Each row has a name. After each piece below comes the name of the row it's from, unless a question asks for something else. Each question is about the rows just above it.

nel: [129 107 110 133 129 121 143  70]
sivop: [175  94 130 145 150 183  36 155]
zotoz: [ 36 129 150  94 145 175 155 183]
Lasuz: [121 133 143 129 111  70 129 107]
[130  36 175 145  94 183 155 150] is which row reordered?	sivop
Which row holds these entries in another order? [155  36 183 150 145 130  94 175]	sivop
[ 70 143 121 129 133 110 107 129] is which row reordered?	nel
[155 183  36 129 150  94 145 175] is which row reordered?	zotoz
Which row holds these entries in another order? [183 155 175 145  94 150 129  36]	zotoz

bebe: [142 158  50 173 166 112 116]
nub: [166  50 173 112 158 142 115]
Pivi: [ 50 142 115 166 173 158 112]
Where do [ 50 142 115 166 173 158 112] appear?	Pivi
Which row holds these entries in another order? [116 112 166 173  50 158 142]	bebe
[166 112 116 142 158  50 173] is which row reordered?	bebe
Which row holds these entries in another order? [158 166 173 116  50 112 142]	bebe

kupa: [ 79 147 156 142 215]
Merok: [112 127 126 115 129]
fenu: [121 147 101  95 100]
Diti: [188 139  70 174 123]
Dute: [177  89 140 170 190]
tup: [112 144 143 182 114]
Ves: [115 112 144 182 143]
dulu: [135 138 136 136 144]
luvil: [177 190 141  89 170]
Tisa: [129 115 126 112 126]
regib: [175 147 156 142 215]
Put [170  89 141 190 177] back in order: which row is it?	luvil
Put [129 112 127 126 115] back in order: which row is it?	Merok
Which row holds these entries in another order? [112 143 115 182 144]	Ves
[114 182 143 144 112] is which row reordered?	tup

vil: [ 92  55 184 123 121]
buvi: [123 122  55  92 184]
dibub: [ 55 123  92 185 121]
[ 55  92 121 123 184] is which row reordered?	vil
Which row holds these entries in another order? [121  55 123  92 185]	dibub
Which row holds these entries in another order? [123  92 185 121  55]	dibub
Put [ 55 184 123 121  92] back in order: which row is it?	vil

vufa: [ 56  94 110 155  74 136 118]
Fibas: [137 129  99 136 160  88 133]
Molo: [ 82  61 117 154  82 107  99]
peral: [137  93  99 136 160  88 133]
Gosun: [195 171 195  96 157 217 130]
Ser: [ 78 113  85  93 151  91  64]
ruv: [194 130  96 217 157 195 171]
sor: [175 158 137 138 226  87 121]
Put [ 93  99 136 160  88 133 137] back in order: which row is it?	peral
Put [171 195 157 217  96 130 194] back in order: which row is it?	ruv
Put [ 96 130 157 171 195 195 217] back in order: which row is it?	Gosun
[ 91  64  78 113  85  93 151] is which row reordered?	Ser

busa: [157 130 159 172 136  86 161  82 115]
sef: [105 132 109 118  28  96  99  85  99]
laloz: [ 94 169 132 121 137 117 142 112 166]
kuf: [221 142 112 171 148 182 141 183 177]
solol: [157 131  86 172 159 136  82 114 161]
Voneb: [221 182 142 141 183 112 177 148 172]
pifa: [161  86 159 115 157 136 172 131  82]
Put [ 86 161  82 115 157 130 159 172 136] back in order: which row is it?	busa
Which row holds these entries in another order? [157 136 172 131  82 161  86 159 115]	pifa
[159 115 136  86 157  82 161 172 130] is which row reordered?	busa
[112 141 142 148 172 177 182 183 221] is which row reordered?	Voneb
[ 82 161  86 159 115 157 136 172 131] is which row reordered?	pifa
[ 86 159 115 157 136 172 131  82 161] is which row reordered?	pifa
Put [172 221 182 142 141 183 112 177 148] back in order: which row is it?	Voneb

guri: [135 163 135 116 135 118 146 125 115 136 151 136 120 106 186 125 157]
nezul: [125 140 140 139 123 146 119 121 133 110 139 130 131  87 128 127 118]
Neb: [144 166 106 123 148 141 120 124 127 133 145 115 122  80 141 140 127]
nesuk: [116 125 135 125 121 134 152 105 187 137 117 136 137 158 165 146 113]
nam: [102 167 131  91 149 109 122 137  82 148 139 145 143 135 196 108 181]
kudo: [135 181 148 145 108 122  91 139 131 109 167 102 149 196 143  81 137]
naneg: [134 165 135 116 137 117 146 125 113 136 152 137 120 105 187 125 158]
genek: [118 141 153  75 113 147 160  97 104 126 159 168 106 120 215 110 148]
Which row holds these entries in another order? [ 82  91 102 108 109 122 131 135 137 139 143 145 148 149 167 181 196]	nam
Put [127 140 141  80 122 115 145 133 127 124 120 141 148 123 106 166 144] back in order: which row is it?	Neb
Which row holds these entries in another order? [105 113 116 117 120 125 125 134 135 136 137 137 146 152 158 165 187]	naneg

Dunar: [134 134 122 125 125 120 133 125 133 131 122 131 130 125 128 135 127 132
 125 131 131 126 125 134 118 127 130 127 125 130 128 127 132 129 129 127
 128]
Tezog: [129 142 145 106 165 140 176  96 131 111 136 176 141 109 129 124  92  78
 111 154 120 145 146 169  51 115 139 136  93 102 160 152 158 131 117 133
 111]
goro: [123 138 118 163 145 136 128 130 119 126 111 156 136 160 139  96 109 114
  99 104 108 130 173  96 140 104 138 100 163 121 177 130 123 160 131 150
 162]
fir: [128 127 125 129 126 133 131 124 133 127 135 128 134 133 130 130 120 127
 127 133 127 127 132 134 132 127 124 129 125 125 128 126 125 121 128 132
 129]
bezu: [125 125 122 120 131 136 130 128 124 128 126 126 128 130 131 126 128 128
 125 125 125 129 121 126 127 132 124 132 129 128 128 126 124 132 129 132
 129]
Feses: [127 118 127 125 125 131 132 126 127 133 135 129 134 128 125 127 129 125
 131 133 127 130 132 130 125 131 122 128 134 131 125 122 130 125 120 133
 128]
gena: [126 121 125 122 131 124 128 132 125 128 128 128 132 129 128 132 128 129
 126 129 125 124 136 132 127 124 125 131 129 130 128 120 126 126 130 126
 126]
danot: [123 124 128 125 129 127 128 120 133 126 129 128 137 134 125 124 129 123
 131 136 128 126 139 135 131 130 122 128 124 129 129 122 125 127 121 132
 126]
sadal: [ 78 158 141 146 111 124 160 176 136 154 106 142 131 145 131 165 169  93
  96 136 115  51 117  92 109 145 176 133 140 139 120 129 110 102 129 111
 152]
Which row holds these entries in another order? [118 120 122 122 125 125 125 125 125 125 125 126 127 127 127 127 127 128
 128 128 129 129 130 130 130 131 131 131 131 132 132 133 133 133 134 134
 135]	Feses
Put [128 131 125 128 125 131 134 133 131 130 127 122 127 125 131 125 135 132
 125 130 134 134 130 129 128 120 125 125 129 126 127 118 133 122 132 127
 127] back in order: which row is it?	Dunar
[ 51  78  92  93  96 102 106 109 110 111 111 115 117 120 124 129 129 131
 131 133 136 136 139 140 141 142 145 145 146 152 154 158 160 165 169 176
 176] is which row reordered?	sadal
Which row holds these entries in another order? [128 133 120 125 130 122 125 131 134 128 122 131 125 130 132 130 127 133
 131 125 129 127 125 128 134 129 135 133 127 126 132 131 125 125 127 118
 127]	Feses
Which row holds these entries in another order? [126 126 130 126 126 120 128 130 129 131 125 124 127 132 136 124 125 129
 126 129 128 132 128 129 132 128 128 128 125 132 128 124 131 122 125 121
 126]	gena
[117 136 141 142 146 160  93 154 136 131 176 139  96 111 129  78 145 111
  92 145 169 152 115  51 133 158 124 106 109 129 176 131 102 165 140 120
 111] is which row reordered?	Tezog
Put [ 96 129 145 176 145 102 152  51 142 176  78 140 131 124 115 136 136 146
 165 110  93 109 141 154 129 131 158 120 169  92 133 111 106 111 160 117
 139] back in order: which row is it?	sadal

gul: [173 133 159  58  88  33 193 111 106 100 167 124 108  79  81  67  62 127
  78  84  86 108 107 151 137 176  86 115  93]
gude: [104 130 141 210  99 149 157 153 165 126 104 184 134 120 100 133 168 122
 105 101 138  96  74 100 130 134 181 169 122]
sog: [130  99 168 103  74 100 184 153 122 149 120 210 122 157 169 100 133 105
 134  96 165 134 138 181 126 130 104 141 101]
Rebo: [173 130 114 135 111 125 142 203 140 132 115 152  99  99 122 125 143 153
 130 124 211 159 191  86  73  85 147 170 165]
seg: [167 133 100 176  86 115  58 106 127 107 108 159 173  86  78  93 137  84
 111  81 151  88  79 109  33 193  62 124  67]
Which row holds these entries in another order? [ 73  85  86  99  99 111 114 115 122 124 125 125 130 130 132 135 140 142
 143 147 152 153 159 165 170 173 191 203 211]	Rebo
Which row holds these entries in another order? [133 105 134  96 165 134 138 181 126 130 104 141 101 130  99 168 103  74
 100 184 153 122 149 120 210 122 157 169 100]	sog
[153 133 100 126 157 169 101 100 130 122 130 184 149 168 165 138  96 105
 104 210 134 122 104 181 141  74 134 120  99] is which row reordered?	gude
Put [ 93 115  86 176 137 151 107 108  86  84  78 127  62  67  81  79 108 124
 167 100 106 111 193  33  88  58 159 133 173] back in order: which row is it?	gul
Put [ 74  96  99 100 100 101 104 104 105 120 122 122 126 130 130 133 134 134
 138 141 149 153 157 165 168 169 181 184 210] back in order: which row is it?	gude
[122 169 181 134 130 100  74  96 138 101 105 122 168 133 100 120 134 184
 104 126 165 153 157 149  99 210 141 130 104] is which row reordered?	gude

dek: [129 173 123  79 130]
lub: [116 126 136  48 137]
muzop: [132 129 147  65 129]
naso: [123 129 172  79 130]
ged: [129 147 130  65 132]
lut: [132 129  77 219 121]
gogob: [ 96 122 107 108 139]
Which row holds these entries in another order? [ 79 123 129 130 172]	naso
[ 79 130 129 173 123] is which row reordered?	dek
Put [129 132 129 147  65] back in order: which row is it?	muzop

